Here is a tiny trained network, its code and every weight. The questions are about switching its units off for an input and a class, where a switched-off unit gives its printed mean instead of its output.

import numpy as np


def w(rows, s, z=0):
    codes = np.array(rows[::2]) - 128.0
    scale = np.full(codes.shape[1], s)
    scale[-1] = z or s
    return codes * scale


def f(y):
    return y / 2 * (1 + np.tanh(0.7978845608 * (y + 0.044715 * y**3)))


def log_softmax(a):
    a = a - a.max(-1, keepdims=True)
    return a - np.log(np.exp(a).sum(-1, keepdims=True))


def net(x, mask):
    res = np.array(x, float).reshape(1, 8) / 4 @ E
    y = f(res @ A[0][:, :-1].T + A[0][:, -1])
    res = res + np.where(mask, y, B[0][:, -1]) @ B[0][:, :-1]
    return log_softmax(res[-1] @ U[:, :-1].T + U[:, -1])


A, B = {}, {}
E = w([
[114,59,155,91,133,113,117,122,112,234],'x0',
[128,60,112,139,86,147,116,169,129,84],'x1',
[137,123,112,172,17,124,138,3,127,61],'x2',
[130,181,145,133,93,105,128,197,107,135],'x3',
[111,18,131,94,110,215,100,189,117,151],'x4',
[112,110,144,75,191,225,120,78,131,195],'x5',
[135,148,125,150,71,123,128,172,118,85],'x6',
[107,163,195,76,17,235,111,133,66,234],'x7',
],0.0037)
A[0] = w([
[124,18,138,110,90,139,122,235,129,204,129],'n1',
[131,106,124,130,115,126,129,99,129,112,175],'n2',
[126,157,135,114,171,128,136,97,129,208,181],'n3',
[118,88,138,114,159,180,122,192,117,173,250],'n4',
[128,128,127,127,126,130,128,126,128,126,131],'n5',
[129,200,137,130,5,134,131,129,122,108,192],'n6',
[131,149,117,148,165,60,134,148,134,65,213],'n7',
[127,76,116,132,103,124,128,30,135,74,169],'n8',
[128,70,123,130,99,121,133,13,131,58,165],'n9',
[125,168,139,109,186,125,130,77,124,230,161],'n10',
[128,104,122,131,116,126,128,96,129,111,180],'n11',
[131,149,117,148,163,63,134,147,133,67,213],'n12',
[130,151,133,111,229,228,131,173,135,81,97],'n13',
[127,133,130,134,135,113,126,132,125,114,165],'n14',
[131,202,136,129,1,135,130,130,119,105,193],'n15',
[125,156,136,120,176,127,127,94,122,221,182],'n16',
[133,152,116,145,180,28,131,156,140,41,211],'n17',
],0.012,0.0013)
B[0] = w([
[133,3,132,108,98,161,128,163,23,164,232],'n1',
[134,119,140,151,147,113,136,127,131,136,140],'n2',
[127,151,156,86,121,110,124,97,146,181,170],'n3',
[126,102,92,49,142,157,123,195,108,149,207],'n4',
[132,129,127,129,134,113,130,138,125,129,128],'n5',
[122,217,133,209,89,123,126,139,50,120,203],'n6',
[133,99,139,110,85,104,137,100,148,53,217],'n7',
[130,85,128,209,184,124,127,110,164,156,187],'n8',
[130,76,124,226,195,121,126,105,169,159,200],'n9',
[126,161,173,82,108,100,121,85,160,206,186],'n10',
[134,117,141,154,146,117,135,125,135,137,142],'n11',
[132,101,138,112,87,106,136,101,147,57,213],'n12',
[120,198,72,97,177,160,124,176,169,78,177],'n13',
[120,122,133,133,107,162,125,101,141,112,138],'n14',
[121,220,133,213,87,124,125,137,48,119,206],'n15',
[132,152,167,76,120,107,129,96,142,187,178],'n16',
[140,89,138,99,60,103,146,82,159,18,255],'n17',
],0.023,0.0069)
U = w([
[100,186,46,81,224,199,106,204,176,103,1],'0',
[136,76,124,214,254,116,129,87,173,154,154],'1',
[119,186,183,56,139,89,108,76,173,209,219],'2',
[153,100,134,102,56,71,172,82,177,14,150],'3',
[100,245,125,197,88,132,116,153,63,120,100],'4',
[129,39,109,83,113,193,115,209,66,162,116],'5',
],0.0048,0.00062)

Each question gives the input, the list of numbers given to net, and the class t.
The units are the neurons (one row each of A and B). Each row of codes is followed by its name. A weight is (code - 128) times the scale printed after its matrix; where a second scale follows, it is the last column's (A, B and U).
mask holds one flag per neuron, in row order. A switched-off neuron (its flag False) gives its mean, the last column of its row in B, instead of its output. The means were averaged over made-up inputs and are rounded, as every weight is.
A unit's drop is (log p(t) with every unit on - log p(t) with that unit switched off) / (log p(t) with every unit on - log p(t) with every unit switched off).
The circuit of an input: a set's keep is (log p(t) with only the set's units on - log p(t) with every unit switched off) / (log p(t) with every unit on - log p(t) with every unit switched off). Starting from the 12 units with the biggest drops (on a tie, the unit counted first), units are removed one at a time, each time the one whose removal leaves the highest keep (on an exact tie, the one counted first), for as long as the keep stays at least 0.8.
circuit, biggest first: the units of the circuit, biggest drop first
k most important neurons: the k neurons with the biggest drops, biggest first
drop of u: that unit's drop, to one decimal
input [-3,2,6,-6,-6,8,2,5], class 1: circuit, biggest first	(n9)
input [4,4,5,1,-8,4,-7,0], class 1: circuit, biggest first	(n9, n8)
input [-3,7,7,-8,0,-8,-2,2], class 1: 2 most important neurons	(n9, n8)
input [-5,4,-7,-4,-4,4,-5,4], class 0: 2 most important neurons	(n13, n4)
input [7,-5,-5,5,0,3,4,2], class 2: 2 most important neurons	(n10, n16)
input [4,-5,-1,-7,2,-3,0,7], class 2: 3 most important neurons	(n10, n16, n3)
input [2,4,0,3,0,-3,0,1], class 4: 2 most important neurons	(n4, n17)
input [-6,-3,-3,-6,6,-3,-7,6], class 5: 2 most important neurons	(n1, n4)
input [-1,-1,8,5,8,8,-5,0], class 1: 2 most important neurons	(n9, n8)
input [-8,7,4,-1,5,-7,-7,2], class 4: 2 most important neurons	(n15, n6)
input [0,-8,-1,-8,3,-6,5,3], class 4: 2 most important neurons	(n17, n1)
input [-5,6,7,-7,-2,-7,7,1], class 4: 2 most important neurons	(n15, n6)
input [-8,5,-6,-1,5,4,8,6], class 5: drop of n1	2.0
input [6,-7,-4,1,1,7,4,0], class 2: circuit, biggest first	(n10)
input [4,-5,7,-3,-2,-3,-2,-6], class 1: drop of n8	1.0
input [7,-6,-1,2,-5,-2,8,3], class 4: drop of n6	0.2
input [-1,-1,-1,-1,5,0,6,4], class 5: drop of n1	0.3
